Here is a tiny trained network, its code and every weight. The questions are about switching its units off for an input and a class, where a switched-off unit gives its printed mean instead of its output.

import numpy as np


def w(rows, s, z=0):
    codes = np.array(rows[::2]) - 128.0
    scale = np.full(codes.shape[1], s)
    scale[-1] = z or s
    return codes * scale


def f(y):
    return np.maximum(y, 0)


def log_softmax(a):
    a = a - a.max(-1, keepdims=True)
    return a - np.log(np.exp(a).sum(-1, keepdims=True))


def net(x, mask):
    res = np.array(x, float).reshape(1, 6) / 4 @ E
    y = f(res @ A[0][:, :-1].T + A[0][:, -1])
    res = res + np.where(mask, y, B[0][:, -1]) @ B[0][:, :-1]
    return log_softmax(res[-1] @ U[:, :-1].T + U[:, -1])


A, B = {}, {}
E = w([
[83,22,77,185,147],'x0',
[17,192,114,153,167],'x1',
[151,137,103,161,139],'x2',
[110,131,21,2,156],'x3',
[102,123,137,100,91],'x4',
[141,126,138,134,165],'x5',
],0.0095)
A[0] = w([
[117,122,149,113,108,124],'n1',
[112,133,100,100,153,113],'n2',
[150,139,177,143,112,149],'n3',
[141,51,99,141,119,89],'n4',
[143,220,148,138,118,196],'n5',
[99,168,112,140,139,106],'n6',
[155,192,146,104,129,253],'n7',
[193,68,198,168,58,202],'n8',
[227,88,72,49,108,142],'n9',
[189,79,82,68,126,130],'n10',
[189,84,179,155,93,216],'n11',
[77,5,93,167,145,134],'n12',
[82,18,95,163,142,136],'n13',
[158,87,112,98,143,79],'n14',
[63,170,169,197,121,131],'n15',
[37,187,53,93,177,17],'n16',
[155,81,147,118,102,167],'n17',
[125,157,138,128,131,131],'n18',
[164,115,163,159,93,123],'n19',
[103,81,134,164,130,116],'n20',
[120,95,112,123,125,108],'n21',
[137,128,115,161,128,114],'n22',
[121,76,109,132,129,110],'n23',
[128,181,138,119,95,197],'n24',
[167,150,129,117,123,146],'n25',
[118,114,140,160,124,118],'n26',
[60,174,180,207,120,139],'n27',
],0.017,0.0052)
B[0] = w([
[131,146,135,130,126,142],'n1',
[164,114,102,145,119,175],'n2',
[115,116,131,118,175,176],'n3',
[150,85,146,174,137,182],'n4',
[128,97,150,85,201,210],'n5',
[121,117,131,123,169,169],'n6',
[161,170,109,66,130,211],'n7',
[128,141,38,165,153,231],'n8',
[178,157,151,93,39,243],'n9',
[181,112,194,150,117,217],'n10',
[135,134,44,137,151,210],'n11',
[103,84,154,220,98,249],'n12',
[80,115,139,194,56,237],'n13',
[147,97,153,148,109,168],'n14',
[69,147,189,89,98,229],'n15',
[120,102,4,159,154,242],'n16',
[165,114,108,141,131,173],'n17',
[126,124,135,118,149,152],'n18',
[124,114,97,117,157,176],'n19',
[97,141,109,124,80,179],'n20',
[145,125,148,154,152,154],'n21',
[94,137,115,113,102,147],'n22',
[136,106,148,160,155,168],'n23',
[145,137,143,98,169,186],'n24',
[137,159,115,111,108,161],'n25',
[84,140,112,112,97,160],'n26',
[81,139,212,89,122,243],'n27',
],0.039,0.014)
U = w([
[170,144,7,78,195,175],'0',
[103,118,33,211,145,2],'1',
[115,150,163,69,169,239],'2',
[72,128,165,143,81,135],'3',
[214,144,152,44,84,66],'4',
[175,67,186,147,77,150],'5',
],0.011,0.00098)

Each question gives the input, the list of numbers given to net, and the class t.
The units are the neurons (one row each of A and B). Each row of codes is followed by its name. A weight is (code - 128) times the scale printed after its matrix; where a second scale follows, it is the last column's (A, B and U).
mask holds one flag per neuron, in row order. A switched-off neuron (its flag False) gives its mean, the last column of its row in B, instead of its output. The means were averaged over made-up inputs and are rounded, as every weight is.
A unit's drop is (log p(t) with every unit on - log p(t) with that unit switched off) / (log p(t) with every unit on - log p(t) with every unit switched off).
The circuit of an input: a set's keep is (log p(t) with only the set's units on - log p(t) with every unit switched off) / (log p(t) with every unit on - log p(t) with every unit switched off). Starting from the 12 units with the biggest drops (on a tie, the unit counted first), units are removed one at a time, each time the one whose removal leaves the highest keep (on an exact tie, the one counted first), for as long as the keep stays at least 0.8.
units of the circuit, in order: the units of the circuit, biggest drop first
unit that matters most: the unit with the biggest drop
top k neurons: the k neurons with the biggest drops, biggest first
drop when u is switched off: that unit's drop, to one decimal
input [0,-6,0,6,4,-2], class 4: units of the circuit, in order	(n9)
input [-2,8,-4,0,2,6], class 2: top 3 neurons	(n27 n15 n8)
input [-7,3,0,0,7,3], class 2: top 2 neurons	(n8 n11)
input [1,0,-6,1,6,-7], class 5: top 3 neurons	(n16 n8 n11)
input [1,-5,2,1,2,-7], class 5: top 2 neurons	(n16 n9)
input [2,6,-7,0,-3,-8], class 3: top 2 neurons	(n8 n27)
input [-5,0,7,4,-8,-7], class 4: top 3 neurons	(n8 n9 n11)
input [-7,-6,2,1,0,1], class 4: top 2 neurons	(n9 n16)
input [-3,0,-8,0,0,-4], class 0: top 2 neurons	(n27 n9)
input [-8,-6,-5,0,-2,-6], class 0: top 2 neurons	(n8 n11)
input [-1,-7,-3,1,-1,-1], class 4: top 3 neurons	(n9 n16 n10)
input [6,-6,-5,1,-8,0], class 5: top 2 neurons	(n16 n10)
input [0,1,-8,-2,-5,-8], class 2: top 3 neurons	(n16 n13 n12)
input [-5,7,5,1,-3,-4], class 0: unit that matters most	n16
input [-2,-2,2,1,0,-6], class 4: drop when n16 is switched off	0.7
input [-1,2,0,3,-1,5], class 0: drop when n12 is switched off	0.1
input [-6,-5,1,1,8,-3], class 4: drop when n16 is switched off	1.1
